Here is a tiny trained network, its code and every weight. The questions are about switching its units off for an input and a class, where a switched-off unit gives its printed mean instead of its output.

import numpy as np


def w(rows, s, z=0):
    codes = np.array(rows[::2]) - 128.0
    scale = np.full(codes.shape[1], s)
    scale[-1] = z or s
    return codes * scale


def norm(h):
    return h / np.sqrt((h * h).mean(-1, keepdims=True) + 1e-5)


def f(y):
    return y / 2 * (1 + np.tanh(0.7978845608 * (y + 0.044715 * y**3)))


def log_softmax(a):
    a = a - a.max(-1, keepdims=True)
    return a - np.log(np.exp(a).sum(-1, keepdims=True))


def net(x, mask):
    res = np.array(x, float).reshape(1, 2) / 4 @ E
    u = 0
    for l in range(2):
        y = f(norm(res) @ A[l][:, :-1].T + A[l][:, -1])
        res = res + np.where(mask[u : u + 3], y, B[l][:, -1]) @ B[l][:, :-1]
        u += 3
    return log_softmax(norm(res)[-1] @ U[:, :-1].T + U[:, -1])


A, B = {}, {}
E = w([
[10,133,156,110,93,82,78,96,181,142],'x0',
[214,169,123,163,141,46,230,69,184,252],'x1',
],0.0025)
A[0] = w([
[146,116,139,144,144,151,160,70,162,164,254],'0.n0',
[7,122,162,91,100,139,2,118,158,133,101],'0.n1',
[126,69,138,75,92,180,73,163,53,58,38],'0.n2',
],0.0037,0.00088)
B[0] = w([
[64,103,58,160,99,139,105,151,164,103,165],'0.n0',
[153,124,140,62,84,149,253,79,60,81,253],'0.n1',
[169,158,96,150,185,116,91,106,201,163,217],'0.n2',
],0.0052,0.0045)
A[1] = w([
[50,106,148,39,101,132,149,73,56,95,137],'1.n0',
[95,168,131,109,97,3,164,73,223,187,203],'1.n1',
[155,74,53,157,114,118,224,122,107,162,253],'1.n2',
],0.0037,0.00031)
B[1] = w([
[175,188,255,97,133,52,159,85,89,141,244],'1.n0',
[134,24,128,149,151,150,95,76,179,6,254],'1.n1',
[36,157,167,121,74,139,108,159,78,136,252],'1.n2',
],0.0048,0.0031)
U = w([
[86,158,184,106,130,70,36,172,98,231,65],'0',
[107,112,158,86,147,95,68,188,139,209,1],'1',
[205,166,15,117,248,197,27,169,137,139,175],'2',
[74,177,71,191,54,174,172,242,37,223,160],'3',
[104,112,155,89,170,43,57,207,132,208,1],'4',
[130,155,218,41,112,96,218,55,77,79,165],'5',
[66,1,83,210,110,104,103,83,198,94,167],'6',
],0.0085,0.0054)

Each question gives the input, the list of numbers given to net, and the class t.
The units are the neurons (one row each of A and B). Each row of codes is followed by its name. A weight is (code - 128) times the scale printed after its matrix; where a second scale follows, it is the last column's (A, B and U).
mask holds one flag per neuron, layer by layer. A switched-off neuron (its flag False) gives its mean, the last column of its row in B, instead of its output. The means were averaged over made-up inputs and are rounded, as every weight is.
A unit's drop is (log p(t) with every unit on - log p(t) with that unit switched off) / (log p(t) with every unit on - log p(t) with every unit switched off).
The circuit of an input: a set's keep is (log p(t) with only the set's units on - log p(t) with every unit switched off) / (log p(t) with every unit on - log p(t) with every unit switched off). Starting from all 6 units, units are removed one at a time, each time the one whose removal leaves the highest keep (on an exact tie, the one counted first), for as long as the keep stays at least 0.8.
units of the circuit, in order: the units of the circuit, biggest drop first
k most important neurons: the k neurons with the biggest drops, biggest first
top k neurons in layer l: the k neurons of layer l with the biggest drops, biggest first
drop of u: that unit's drop, to one decimal
input [0,2], class 6: units of the circuit, in order	0.n1
input [-1,-4], class 2: 2 most important neurons	0.n2, 1.n0
input [-2,2], class 3: 3 most important neurons	0.n2, 0.n1, 1.n2
input [-7,7], class 3: units of the circuit, in order	0.n2, 1.n2, 1.n0, 0.n1
input [-7,0], class 3: units of the circuit, in order	1.n1, 0.n2, 0.n1
input [0,0], class 0: 3 most important neurons	0.n2, 1.n1, 0.n1
input [3,2], class 6: 3 most important neurons	1.n1, 0.n1, 0.n0
input [-6,7], class 3: top 2 neurons in layer 1	1.n2, 1.n0
input [-1,-6], class 2: 2 most important neurons	0.n2, 1.n2
input [-6,0], class 3: top 2 neurons in layer 0	0.n2, 0.n1
input [-3,3], class 3: 2 most important neurons	0.n2, 1.n2
input [-3,0], class 3: top 2 neurons in layer 1	1.n1, 1.n0
input [-4,-1], class 2: drop of 0.n1	0.7
input [-3,8], class 6: drop of 1.n1	0.4
input [0,4], class 6: drop of 0.n1	0.3
input [-3,-1], class 2: most important neuron	0.n1
